Below are the code and all the weights of a small trained network. Each question names an input and a target symbol and asks about switching units off, where a switched-off unit gives its printed mean instead of its output.

import numpy as np


def w(rows, s, z=0):
    codes = np.array(rows[::2]) - 128.0
    scale = np.full(codes.shape[1], s)
    scale[-1] = z or s
    return codes * scale


def f(y):
    return y / 2 * (1 + np.tanh(0.7978845608 * (y + 0.044715 * y**3)))


def softmax(a):
    e = np.exp(a - a.max(-1, keepdims=True))
    return e / e.sum(-1, keepdims=True)


def log_softmax(a):
    a = a - a.max(-1, keepdims=True)
    return a - np.log(np.exp(a).sum(-1, keepdims=True))


def net(x, mask):
    ids = ['ΓΠΣδελτ'.index(c) for c in x.split()]
    T = len(ids)
    res = E[ids] + P[:T]
    q, k, v = (res @ M[0].T for M in (Q, K, V))
    z = softmax(np.where(np.tri(T) > 0, q @ k.T / 2**0.5, -1e9)) @ v
    res = res + np.where(mask[0], z, O[0][:, -1]) @ O[0][:, :-1]
    y = f(res @ A[0][:, :-1].T + A[0][:, -1])
    res = res + np.where(mask[1:13], y, B[0][:, -1]) @ B[0][:, :-1]
    return log_softmax(res[-1] @ U[:, :-1].T + U[:, -1])


Q, K, V, O, A, B = {}, {}, {}, {}, {}, {}
E = w([
[182,89,31,57,139,173],'Γ',
[69,94,103,90,154,101],'Π',
[67,154,99,205,105,228],'Σ',
[92,229,200,20,172,126],'δ',
[193,159,144,106,162,227],'ε',
[135,69,132,250,179,217],'λ',
[114,163,182,158,198,143],'τ',
],0.016)
P = w([
[137,114,53,198,209,74],'0',
[153,112,89,201,171,87],'1',
[143,109,82,186,133,128],'2',
[119,76,98,160,76,148],'3',
[80,72,143,141,25,142],'4',
[69,62,146,217,57,128],'5',
[68,45,138,254,71,126],'6',
],0.0055)
Q[0] = w([
[140,164,102,2,128,86],'h0',
[213,175,82,177,5,127],'h0',
],0.0077)
K[0] = w([
[113,148,100,187,253,155],'h0',
[125,122,201,119,225,32],'h0',
],0.0065)
V[0] = w([
[244,225,219,3,244,142],'h0',
[206,82,250,218,182,160],'h0',
],0.0055)
O[0] = w([
[158,97,254,107,90,216,45],'h0',
[225,47,191,184,35,29,252],'h0',
],0.011,0.004)
A[0] = w([
[57,144,168,201,122,104,75],'n0',
[116,149,117,167,165,60,96],'n1',
[174,147,254,142,96,95,15],'n2',
[192,122,22,152,147,219,148],'n3',
[177,167,152,131,137,89,8],'n4',
[122,214,171,81,106,64,126],'n5',
[58,99,142,107,253,224,104],'n6',
[143,148,162,159,218,46,163],'n7',
[153,203,153,135,67,96,100],'n8',
[195,145,186,78,197,92,29],'n9',
[149,162,155,135,13,153,155],'n10',
[140,134,35,147,175,40,2],'n11',
],0.0085,0.0067)
B[0] = w([
[255,222,200,118,141,97,169],'n0',
[107,146,155,138,42,175,185],'n1',
[151,28,198,146,140,79,163],'n2',
[138,100,70,94,146,75,254],'n3',
[93,117,131,166,13,150,120],'n4',
[170,189,137,133,87,208,146],'n5',
[112,153,92,80,3,49,208],'n6',
[28,74,218,143,104,149,201],'n7',
[161,107,45,154,89,223,129],'n8',
[71,197,145,90,147,138,133],'n9',
[129,146,99,149,224,126,173],'n10',
[124,115,89,154,89,209,207],'n11',
],0.0078,0.0085)
U = w([
[154,126,103,73,73,113,2],'Γ',
[36,90,128,100,119,108,48],'Π',
[131,154,77,173,129,254,179],'Σ',
[127,113,162,87,41,209,92],'δ',
[190,149,149,143,163,163,211],'ε',
[164,116,120,188,57,159,188],'λ',
[87,139,179,168,157,105,56],'τ',
],0.0099,0.0041)

Each question gives the input, a string of symbols that net reads in full, and the target symbol t.
The units are the heads (2 rows each of Q, K, V and O) and the neurons (one row each of A and B). Each row of codes is followed by its name. A weight is (code - 128) times the scale printed after its matrix; where a second scale follows, it is the last column's (O, A, B and U).
mask holds one flag per unit, heads first, then neurons. A switched-off unit (its flag False) gives its mean, the last column of its rows in O or B, instead of its output. The means were averaged over made-up inputs and are rounded, as every weight is.
A unit's drop is (log p(t) with every unit on - log p(t) with that unit switched off) / (log p(t) with every unit on - log p(t) with every unit switched off).
The circuit of an input: a set's keep is (log p(t) with only the set's units on - log p(t) with every unit switched off) / (log p(t) with every unit on - log p(t) with every unit switched off). Starting from the 12 units with the biggest drops (on a tie, the unit counted first), units are removed one at a time, each time the one whose removal leaves the highest keep (on an exact tie, the one counted first), for as long as the keep stays at least 0.8.
circuit, biggest first: the units of the circuit, biggest drop first
k most important neurons: the k neurons with the biggest drops, biggest first
drop of u: that unit's drop, to one decimal
input Σ λ λ λ Π, target λ: 2 most important neurons	(n11, n3)
input Σ λ λ λ Σ λ, target Σ: circuit, biggest first	(h0, n11)
input Π λ Σ Σ δ, target Σ: most important neuron	(n5)
input λ Π λ Σ Σ λ, target Σ: 2 most important neurons	(n11, n2)
input λ ε λ, target ε: 2 most important neurons	(n6, n10)
input δ λ δ, target λ: circuit, biggest first	(h0, n8)
input Σ Σ Γ Γ, target Σ: 2 most important neurons	(n11, n6)
input Γ Γ λ, target Γ: 2 most important neurons	(n6, n3)
input λ Π δ, target δ: drop of n9	0.1
input δ δ δ λ, target δ: drop of n4	0.0
input δ λ Σ, target δ: drop of h0	2.2
